Table B holds the same points as the rows below and some others, measured another way and shuffled. Each row below is followed by which row of B it is.
B:
1: -392	-146	-358	-506	120	31	-92	-344	-423	-276	124	-115	139	134	164	-240	-188	-65	-182	-95	20	-311	137
2: -327	-148	-408	-362	177	10	-180	-231	-406	-165	68	32	57	116	-85	-30	-207	-39	76	-78	-89	-89	-15
3: -349	-7	-473	-504	269	-16	-96	-285	-479	-267	50	-132	54	81	143	-220	-431	-165	-116	-43	8	-119	-47
4: -186	-239	-413	-468	346	59	6	-296	-480	-214	133	-37	-127	-153	133	-156	-318	-46	-9	27	-50	-187	139
5: -580	-92	-484	-219	123	110	-208	-365	-305	-146	295	174	11	189	-50	-248	-283	-150	108	-38	-178	-38	-189
6: -435	115	-476	-271	206	68	-382	-202	-577	-567	179	345	93	315	-136	13	-424	-91	-168	-288	-187	248	-184
7: 418	300	342	12	169	-377	-376	194	518	-93	251	207	302	-132	-59	145	250	218	294	-289	37	171	43
8: -396	-153	-292	-623	258	84	109	-508	-194	156	211	-387	13	-166	292	-781	-505	-192	70	293	69	-197	3
9: -458	23	-609	-237	427	90	-55	-397	-440	-355	273	232	-217	39	126	-135	-543	-191	-1	52	-155	-90	-73
10: -441	83	-467	-263	148	-26	-441	-118	-559	-450	55	249	164	374	-255	208	-287	-50	-14	-352	-151	173	-90
11: 135	313	122	158	120	-320	-247	56	584	-52	369	199	200	-30	107	35	257	32	293	-182	4	-81	-116
12: -210	-223	-461	-519	340	46	-70	-450	-301	-9	68	59	-54	-127	17	-311	-387	-44	42	212	-95	-115	-142
13: 372	283	78	350	-22	416	156	157	65	-227	37	368	61	186	-227	396	440	173	-166	-10	-6	208	23
14: 277	131	318	222	79	-316	-168	106	634	-177	501	280	165	-53	167	85	452	149	265	-204	-26	-201	11
15: 38	-186	-214	-230	358	52	-273	-180	-495	-701	217	676	-68	154	-217	228	-271	192	-153	-119	-301	228	-134
16: 544	122	432	-63	150	-258	-165	38	715	46	432	159	214	-377	187	-334	259	179	194	-27	33	102	-159
17: -427	-32	-514	-89	228	-107	-190	-88	-538	-670	241	272	-62	400	51	238	-262	-166	-41	-260	-203	-128	-226
18: -478	-90	-259	-236	64	39	-192	-209	-393	-486	355	147	112	361	57	-205	-244	-112	-90	-187	-148	-13	-167
19: 393	123	-4	262	72	491	279	-49	339	375	59	236	-95	-211	-243	-27	316	108	183	388	-32	252	-176
20: 543	218	474	-27	88	478	383	42	225	246	3	-168	106	-188	-138	-199	164	233	26	335	202	352	332
21: 138	404	185	71	157	-232	-191	-112	714	89	362	178	243	-71	115	-242	109	33	243	23	47	8	-161
22: 564	249	131	145	252	510	448	-59	124	-106	87	232	-147	-217	39	32	160	169	-231	325	86	142	194
23: 526	107	139	223	128	547	449	-17	214	84	144	202	-155	-238	-36	-45	292	148	-64	359	27	170	38
24: 397	432	237	118	107	378	241	145	68	-33	-49	-9	113	64	-175	100	95	122	-58	127	150	399	160
25: -512	31	-584	-87	141	17	-415	-138	-622	-706	177	501	58	486	-191	380	-181	-59	-135	-417	-250	9	-129
26: 462	386	222	-49	76	-338	-383	56	473	-388	81	403	465	117	9	308	443	279	-224	-320	87	-107	3
27: 472	406	160	-33	268	-174	-215	-3	326	-567	333	457	186	-147	267	65	159	174	-332	-273	50	9	55
28: 319	338	59	172	41	399	312	42	131	-33	-21	55	70	97	-51	71	236	50	-163	200	115	134	-16
29: 165	455	108	217	81	-406	-469	309	335	-417	286	324	309	183	-27	411	287	71	166	-554	-19	116	-87
30: 170	299	566	211	-33	-295	-340	70	824	-9	514	313	406	206	-99	-204	257	159	387	-84	-70	253	-306
31: 330	414	214	152	178	-339	-341	230	448	-308	371	301	217	-51	79	135	175	78	163	-356	-9	200	-138
32: 225	176	241	258	-35	528	343	-36	360	339	199	36	13	-31	-176	-246	243	75	194	377	32	294	-42
33: -236	66	-217	-565	431	70	-109	-490	-345	-285	126	132	57	76	4	-405	-691	-2	-138	210	-53	151	-22
34: 171	440	8	223	136	493	432	-54	-38	-339	96	107	-39	153	140	174	174	39	-368	117	164	-96	388
35: 448	120	212	130	235	567	691	-201	377	332	204	-75	-237	-386	178	-377	120	71	47	649	139	-14	203
36: -321	-191	-313	-493	202	115	-47	-423	-281	-10	150	-68	43	-20	42	-427	-323	-56	22	150	-43	-104	-23
37: 299	76	351	77	131	-233	1	-24	754	151	516	32	102	-301	285	-321	303	79	357	61	43	-181	-29
38: -201	-101	-163	-585	346	102	-19	-386	-406	-234	180	-83	20	-79	122	-413	-500	6	-92	93	11	-5	228
39: -207	147	-435	-409	308	10	-327	-280	-607	-824	78	451	131	333	-10	80	-435	3	-500	-237	-127	110	-149
40: 394	340	329	-292	161	-262	-215	-90	617	150	157	-89	391	-324	169	-276	193	191	68	-78	237	-63	250
41: 240	335	223	94	11	-364	-308	222	406	-342	280	137	357	79	147	281	469	133	34	-487	104	-183	169
42: 146	348	170	-9	200	-287	21	-54	657	110	398	-185	142	-244	438	-349	97	-84	241	19	179	-253	34
43: -210	47	-475	-303	290	-10	-402	-177	-556	-550	24	466	76	282	-262	191	-392	12	-140	-201	-221	280	-294
44: 594	128	137	221	306	531	493	-109	299	189	130	291	-265	-330	-88	-71	111	168	68	565	-11	250	-10
45: 326	430	374	118	154	-280	-257	151	410	-522	403	314	282	62	178	206	279	194	-68	-399	76	-23	249
46: 205	316	229	31	82	-217	-163	-18	665	93	373	44	252	-181	200	-231	267	56	205	-100	107	-80	3
47: 370	113	296	152	-9	-284	-158	80	707	-140	481	274	235	-90	246	-120	497	101	94	-148	-21	-155	-286
48: 477	125	107	-26	168	452	612	-177	311	337	-35	-192	-75	-292	152	-255	217	75	-78	577	217	-141	145
49: -330	48	-469	-475	365	115	-186	-492	-321	-104	92	189	11	1	-74	-363	-589	-81	-35	173	-107	151	-196
50: -600	31	-436	-309	271	85	-82	-373	-425	-257	253	-10	-33	201	77	-244	-500	-182	59	-1	-71	-95	70
51: 170	575	5	112	185	-396	-359	284	197	-473	173	135	268	79	136	479	229	37	25	-589	129	-73	236
52: 523	298	144	-174	189	-373	-181	77	404	-315	134	90	299	-204	333	109	350	154	-213	-276	180	-276	103
53: 479	290	334	-139	156	-301	-295	29	544	-146	248	218	348	-173	100	-99	216	210	-5	-170	80	89	-49
54: -337	-229	-416	-457	34	80	-116	-331	-390	-257	134	-13	139	129	131	-260	-67	-75	-232	-88	-44	-286	-88
55: 164	390	262	-55	129	-285	-135	-31	603	6	320	-65	302	-82	253	-243	141	29	150	-87	160	-111	52
56: 252	290	316	297	-43	-362	-479	307	473	-438	426	476	353	210	-75	382	518	202	162	-549	-83	89	-82
57: 440	240	232	175	117	476	427	-17	164	-109	134	130	-34	-56	43	2	258	156	-203	254	112	78	230
58: -187	-263	-311	-391	291	144	-9	-422	-157	41	319	115	-127	-201	64	-600	-431	-96	133	293	-179	105	-363
59: 472	286	118	221	62	336	221	176	68	-180	-15	216	58	107	-154	250	280	127	-156	92	38	273	-92
60: -160	-67	-355	-451	251	-8	-278	-177	-626	-599	28	221	111	173	-57	163	-241	71	-271	-277	-79	-22	127
61: -101	-272	-320	-419	159	41	-174	-271	-423	-386	75	246	89	113	-48	20	-59	100	-202	-85	-123	-155	-42
62: 249	347	228	353	-100	447	223	126	173	-189	192	214	130	253	-111	74	351	82	-166	44	34	270	-36
63: 365	313	246	16	95	413	413	36	155	207	-55	-258	79	-93	-37	-89	150	101	0	283	244	152	318
64: 457	138	215	237	58	418	330	7	328	130	137	217	-19	-39	-140	-94	256	124	39	379	-17	280	-236
65: 304	164	454	40	-48	-301	-327	119	719	164	316	104	412	-35	-96	-108	414	200	386	-153	21	114	-114
66: 341	276	118	147	15	425	320	56	131	18	5	0	71	13	-46	46	298	90	-132	167	137	114	121
67: 362	195	324	7	86	-289	-108	32	665	-39	381	62	249	-199	283	-133	402	127	122	-129	114	-230	65
68: -359	-59	-446	-431	305	72	-65	-384	-464	-423	237	86	-38	53	216	-280	-435	-129	-213	-20	-70	-145	-19
69: 162	554	66	425	55	424	135	229	-105	-500	172	324	28	327	-129	365	142	31	-215	-164	11	393	92
70: 291	393	28	-188	122	466	564	-188	209	402	-172	-511	89	-243	220	-402	56	-46	-188	473	396	-93	286
71: 588	161	292	49	133	368	466	40	271	189	-17	-100	3	-175	-11	-101	221	150	-5	409	159	143	73
72: -526	-109	-574	-199	203	71	-152	-230	-460	-293	326	105	-123	84	90	-172	-338	-232	91	-148	-178	-48	-186

-181	-56	481	-131	341	221	-194	-24	230	70	-44	-369	-218	-114	36	46	38	58	62	79	-168	425	-104	-138	35	175	269	-58	-147	199	-102	-52	232	-179 | 70
125	-272	-221	84	-35	-24	109	3	4	30	107	299	76	67	-111	73	153	104	-34	26	78	-194	302	122	-17	80	-129	5	107	-283	245	251	57	122 | 66
-159	-7	174	20	134	1	-71	-20	-30	22	-7	-40	-157	44	92	36	107	40	10	162	60	178	109	-114	31	157	40	-10	-27	39	-83	64	122	-23 | 34
-31	81	110	-157	161	37	-27	94	9	-6	30	-55	-207	0	15	-23	93	82	114	142	15	257	-107	-48	-69	58	-7	91	-120	111	-32	-138	-157	-143 | 9
62	189	-33	-232	95	52	-50	107	38	119	40	-80	-22	-45	74	-74	59	-91	94	16	90	168	-39	-60	130	109	-80	132	14	28	4	-31	-305	-17 | 11
97	-121	-36	-242	-31	81	-35	145	150	179	79	-130	108	-55	-111	-139	-50	-166	131	69	1	38	-62	57	141	89	61	-54	-18	-145	93	-25	-113	41 | 2
389	4	-462	-535	-49	101	-11	296	262	293	198	28	349	48	-195	-325	-136	-185	115	-93	84	-176	-125	14	74	-37	-192	199	73	-163	372	-43	-570	-72 | 21
147	-489	-183	50	-321	-89	201	143	-154	104	-67	175	-98	129	-371	-24	206	45	137	135	55	-95	269	396	-55	21	-122	-159	-29	-335	238	10	96	166 | 23
155	-256	-197	-120	-207	-9	79	170	-43	209	-19	70	32	62	-205	-105	114	-89	120	79	84	-58	202	201	75	69	-121	-75	50	-238	189	46	-72	160 | 61
-63	-173	97	81	107	39	-1	-10	6	24	10	84	-167	30	-18	116	201	133	-7	97	9	105	232	43	-18	144	-9	-24	-6	-77	72	158	192	24 | 67
29	177	13	-384	222	126	-205	133	332	127	206	-263	105	-44	44	-248	-224	-187	47	35	-92	123	-291	-231	134	119	139	149	-68	8	64	-48	-164	-185 | 45
-199	-151	232	272	-58	-178	111	-125	-320	-114	-146	27	-264	85	17	148	224	95	95	223	129	182	204	76	-21	129	36	-138	-85	-24	-200	-25	225	67 | 35
168	90	-200	-309	-12	56	-36	204	89	243	75	-30	66	26	-35	-155	56	-159	104	-27	106	56	53	45	155	101	-156	138	38	-102	172	33	-327	10 | 48
-184	-330	355	218	5	-45	85	-121	-186	-54	-164	-51	-220	10	-63	187	218	141	122	209	51	218	185	107	-55	110	136	-246	-105	11	-165	-37	310	45 | 12
65	-137	-21	-191	-38	50	-5	121	55	86	15	-68	0	-22	-144	-113	-13	-28	92	126	14	44	-98	18	21	33	15	-41	-20	-58	55	-108	-127	18 | 5
-43	-242	101	48	39	81	-4	25	-1	52	-63	43	-209	-2	-106	95	210	152	-17	108	-16	115	197	81	-12	120	-22	-68	19	-69	82	101	181	80 | 54
-135	-197	198	102	21	-31	34	-70	-103	-60	-51	-2	-105	-7	-22	91	100	94	47	209	75	98	53	-15	-20	84	90	-146	-33	-9	-126	-28	130	51 | 25
212	-131	-234	-242	-147	41	41	260	89	215	97	11	12	-4	-197	-160	60	-158	156	43	-4	-3	58	240	125	85	-94	17	-14	-282	248	20	-171	102 | 4
-198	315	273	-40	231	7	-138	-44	-30	-28	-17	-229	-243	-72	250	10	59	-60	39	101	3	371	-72	-214	161	221	92	103	-56	148	-234	-25	-4	-52 | 22
-55	-543	151	272	-352	-138	206	-55	-302	98	-257	-16	-146	106	-291	162	317	-5	150	101	163	62	405	458	106	126	-5	-329	-57	-273	2	40	316	230 | 42
-245	-233	483	74	69	18	-81	-169	33	-3	-101	-387	-11	-82	-6	35	-78	-102	97	160	-42	225	-86	-85	149	173	382	-285	-116	27	-266	-79	359	-3 | 65
84	-32	-137	-117	-43	-74	39	98	-23	82	73	26	19	88	-56	-130	13	-93	121	86	56	11	54	30	34	80	-47	49	-33	-138	94	-4	-101	-11 | 15
-48	-164	69	133	35	-84	60	-82	-74	-57	20	44	-64	39	-7	39	66	35	67	124	-17	43	149	-3	-15	127	87	-69	-33	-124	-15	78	220	33 | 38
77	-583	41	-60	-155	48	58	27	169	105	58	-95	237	-15	-343	-70	-108	-80	109	116	-41	-157	-22	190	44	27	219	-299	-56	-296	146	-8	207	69 | 10
127	135	-405	214	-129	-295	252	-85	-413	-155	35	490	21	126	124	77	219	96	0	61	304	-209	314	-10	-24	49	-352	178	193	-178	16	143	-301	203 | 57
106	-42	-186	-16	28	-64	67	1	11	-60	131	160	43	52	-56	-26	22	56	-7	26	42	-102	27	0	-17	52	-78	119	28	-165	141	71	-104	-12 | 69
30	-125	72	-244	161	130	-108	54	295	92	137	-166	122	-4	-112	-96	-114	-28	21	20	-37	40	-174	-67	39	61	128	26	-77	-36	125	-20	-47	-175 | 28
181	52	-198	-311	-75	54	-38	195	94	240	54	-106	107	-31	-67	-213	-30	-229	118	-9	37	27	-15	27	206	106	-78	70	62	-144	136	-6	-276	87 | 36
-67	-11	10	243	160	-159	106	-252	-98	-243	141	227	104	48	140	181	53	142	-52	48	156	-107	96	-120	-37	86	17	66	25	-91	-66	153	27	-44 | 71
156	-41	-174	-91	-100	-46	94	98	-66	49	-3	50	-70	33	-142	-57	117	-9	86	-6	51	28	50	161	51	57	-142	91	3	-153	142	-30	-194	46 | 58
-8	156	74	-117	246	80	-88	-37	168	-13	133	-90	29	-90	114	23	-9	-13	-18	-35	5	121	-103	-135	126	140	53	143	-1	6	2	68	-127	-87 | 3
136	-11	-164	-150	-75	16	17	87	24	127	38	-6	94	-42	-57	-87	29	-122	51	-7	79	-31	38	46	177	99	-86	41	95	-166	98	47	-209	131 | 46
-117	-143	164	138	-83	-61	42	-67	-195	25	-144	-58	-139	-13	0	79	163	-18	66	145	92	138	189	48	121	160	37	-156	27	-65	-142	31	155	179 | 1
-25	-348	-25	218	-112	-126	124	-131	-122	-78	-20	149	35	106	-150	92	94	104	-39	91	106	-153	200	94	-13	69	0	-115	38	-219	57	116	202	96 | 62
-137	173	195	55	165	-10	-25	-107	-99	-113	-11	-43	-124	-127	205	111	90	46	13	124	82	199	-45	-172	101	145	47	25	34	95	-236	-11	-79	63 | 19
45	159	56	-184	117	94	-57	125	24	159	-34	-131	-201	-69	64	-27	173	-64	127	-6	-15	313	78	28	137	171	-66	112	-18	31	23	7	-144	11 | 29
-44	-352	175	63	-36	-47	80	-129	-26	-66	-36	-87	117	-3	-155	30	-53	37	89	133	44	-26	-64	12	-28	20	192	-212	-61	-65	-82	-103	126	-7 | 49
171	2	-121	-277	91	88	-34	137	207	137	165	-69	126	-60	-45	-158	-77	-135	130	-1	-67	33	-76	-14	84	86	38	78	-17	-128	159	11	-170	-40 | 7
